Here is a tiny trained network, its code and every weight. The questions are about switching its units off for an input and a class, where a switched-off unit gives its printed mean instead of its output.

import numpy as np


def w(rows, s, z=0):
    codes = np.array(rows[::2]) - 128.0
    scale = np.full(codes.shape[1], s)
    scale[-1] = z or s
    return codes * scale


def norm(h):
    return h / np.sqrt((h * h).mean(-1, keepdims=True) + 1e-5)


def f(y):
    return y / 2 * (1 + np.tanh(0.7978845608 * (y + 0.044715 * y**3)))


def log_softmax(a):
    a = a - a.max(-1, keepdims=True)
    return a - np.log(np.exp(a).sum(-1, keepdims=True))


def net(x, mask):
    res = np.array(x, float).reshape(1, 8) / 4 @ E
    u = 0
    for l in range(4):
        y = f(norm(res) @ A[l][:, :-1].T + A[l][:, -1])
        res = res + np.where(mask[u : u + 5], y, B[l][:, -1]) @ B[l][:, :-1]
        u += 5
    return log_softmax(norm(res)[-1] @ U[:, :-1].T + U[:, -1])


A, B = {}, {}
E = w([
[170,87,79,111,98,110],'x0',
[118,177,54,217,170,58],'x1',
[75,155,179,106,52,2],'x2',
[123,135,134,129,132,132],'x3',
[86,216,49,21,131,148],'x4',
[133,126,128,124,128,125],'x5',
[195,184,151,129,129,118],'x6',
[126,130,132,123,139,126],'x7',
],0.007)
A[0] = w([
[85,181,113,68,177,132,80],'L0N1',
[128,104,211,51,83,183,3],'L0N2',
[254,204,161,123,123,117,68],'L0N3',
[22,64,123,127,110,140,155],'L0N4',
[229,234,199,125,124,116,101],'L0N5',
],0.0083,0.0043)
B[0] = w([
[128,132,91,169,14,156,212],'L0N1',
[171,104,198,61,191,170,240],'L0N2',
[46,24,93,105,161,131,179],'L0N3',
[56,75,124,125,134,118,252],'L0N4',
[1,51,121,132,129,140,222],'L0N5',
],0.01,0.0025)
A[1] = w([
[222,49,53,47,126,21,195],'L1N1',
[168,115,112,115,249,155,162],'L1N2',
[104,232,71,19,180,133,1],'L1N3',
[74,174,95,254,71,132,171],'L1N4',
[216,149,76,185,50,233,134],'L1N5',
],0.0078,0.0028)
B[1] = w([
[2,218,252,139,207,184,226],'L1N1',
[15,175,166,186,86,202,203],'L1N2',
[82,50,41,78,28,109,182],'L1N3',
[162,127,195,9,214,145,253],'L1N4',
[28,213,173,148,101,129,199],'L1N5',
],0.0064,0.0037)
A[2] = w([
[75,160,54,213,143,59,223],'L2N1',
[140,149,182,76,105,35,49],'L2N2',
[114,2,51,129,136,122,4],'L2N3',
[179,187,46,156,247,69,89],'L2N4',
[25,95,170,125,130,170,236],'L2N5',
],0.0096,0.0015)
B[2] = w([
[141,61,219,21,115,186,161],'L2N1',
[1,168,165,188,152,189,160],'L2N2',
[113,126,88,126,190,96,141],'L2N3',
[158,98,225,29,135,186,142],'L2N4',
[140,200,97,95,227,55,251],'L2N5',
],0.0087,0.011)
A[3] = w([
[189,51,162,248,113,76,152],'L3N1',
[140,106,192,181,195,119,151],'L3N2',
[136,122,64,178,179,248,136],'L3N3',
[71,222,148,79,179,127,250],'L3N4',
[169,185,164,156,172,80,135],'L3N5',
],0.011,0.0017)
B[3] = w([
[114,139,4,66,22,164,136],'L3N1',
[152,155,40,87,86,139,175],'L3N2',
[52,114,224,126,87,28,147],'L3N3',
[202,99,105,197,113,138,248],'L3N4',
[126,179,102,128,79,169,148],'L3N5',
],0.013,0.017)
U = w([
[95,138,41,42,9,148,127],'0',
[176,75,254,20,156,206,127],'1',
[15,156,238,235,99,64,106],'2',
[162,122,104,164,144,133,254],'3',
[91,59,79,99,218,59,33],'4',
[175,140,106,164,142,134,140],'5',
[180,173,111,181,156,142,74],'6',
],0.0085,0.0035)

Each question gives the input, the list of numbers given to net, and the class t.
The units are the neurons (one row each of A and B). Each row of codes is followed by its name. A weight is (code - 128) times the scale printed after its matrix; where a second scale follows, it is the last column's (A, B and U).
mask holds one flag per neuron, layer by layer. A switched-off neuron (its flag False) gives its mean, the last column of its row in B, instead of its output. The means were averaged over made-up inputs and are rounded, as every weight is.
A unit's drop is (log p(t) with every unit on - log p(t) with that unit switched off) / (log p(t) with every unit on - log p(t) with every unit switched off).
The circuit of an input: a set's keep is (log p(t) with only the set's units on - log p(t) with every unit switched off) / (log p(t) with every unit on - log p(t) with every unit switched off). Starting from the 12 units with the biggest drops (on a tie, the unit counted first), units are removed one at a time, each time the one whose removal leaves the highest keep (on an exact tie, the one counted first), for as long as the keep stays at least 0.8.
units of the circuit, in order: the units of the circuit, biggest drop first
most important unit: the unit with the biggest drop
k most important neurons: the k neurons with the biggest drops, biggest first
k most important neurons of layer l: the k neurons of layer l with the biggest drops, biggest first
input [-1,2,4,-4,-7,-1,-7,-7], class 0: 2 most important neurons => L3N1, L0N5
input [5,-3,8,-3,1,4,-4,7], class 2: most important unit => L2N2
input [-6,8,-1,0,-6,4,-6,7], class 1: units of the circuit, in order => L2N4, L2N1, L0N5
input [7,-4,3,2,1,-3,8,-3], class 4: 2 most important neurons => L0N3, L0N5
input [4,-3,2,-8,6,-7,-1,-2], class 5: units of the circuit, in order => L3N4, L3N2
input [-7,-1,3,4,4,-7,-6,0], class 6: 3 most important neurons of layer 0 => L0N1, L0N5, L0N3
input [-1,8,0,-3,6,-7,-7,-7], class 1: units of the circuit, in order => L2N1, L2N4, L3N2
input [8,-5,-8,8,6,-3,1,5], class 2: units of the circuit, in order => L3N3, L3N2, L2N1, L1N4
input [-2,7,7,-6,-4,8,5,4], class 1: 2 most important neurons => L2N1, L2N4
input [5,-5,3,0,1,8,-1,6], class 3: units of the circuit, in order => L3N4, L2N1
input [-1,-7,-3,0,-7,-4,0,6], class 0: 2 most important neurons of layer 3 => L3N2, L3N1
input [-6,5,-4,-5,-6,-6,-2,6], class 0: 3 most important neurons => L3N2, L1N1, L2N5
input [6,-1,4,6,4,-7,6,-5], class 4: units of the circuit, in order => L0N3, L3N2
input [8,3,8,3,1,7,7,-3], class 2: units of the circuit, in order => L2N2
input [-6,6,8,-5,5,-2,4,-2], class 2: 3 most important neurons => L3N2, L2N2, L2N5
input [-8,3,8,2,-8,6,-3,8], class 0: 3 most important neurons => L3N2, L3N1, L1N1
input [-3,-1,8,0,3,-5,8,-1], class 2: 2 most important neurons => L3N2, L2N2
input [1,-4,2,7,6,-3,7,2], class 4: 3 most important neurons => L0N5, L0N3, L3N2
input [1,8,8,-2,-4,-6,-5,7], class 1: 2 most important neurons of layer 2 => L2N1, L2N4
input [8,-3,4,-3,1,-2,-5,-3], class 6: most important unit => L1N1
input [1,-3,-5,3,-5,-3,-2,4], class 0: 4 most important neurons => L3N2, L2N2, L3N5, L1N1
input [-6,3,1,6,-5,6,-7,-5], class 4: 2 most important neurons => L0N4, L1N1
input [-4,7,-1,2,5,-8,-6,-4], class 1: 2 most important neurons => L2N4, L2N1
input [3,5,7,6,-7,-5,3,-7], class 0: 3 most important neurons of layer 3 => L3N1, L3N2, L3N4
input [4,6,-7,6,-2,5,2,3], class 2: 2 most important neurons => L1N2, L3N3
input [7,-3,-5,4,5,4,0,-3], class 6: 2 most important neurons => L1N5, L1N1
input [7,5,-8,-7,-6,-3,-7,-5], class 2: units of the circuit, in order => L3N3
input [6,-7,4,5,-4,-7,-8,1], class 4: 4 most important neurons of layer 2 => L2N1, L2N5, L2N3, L2N4
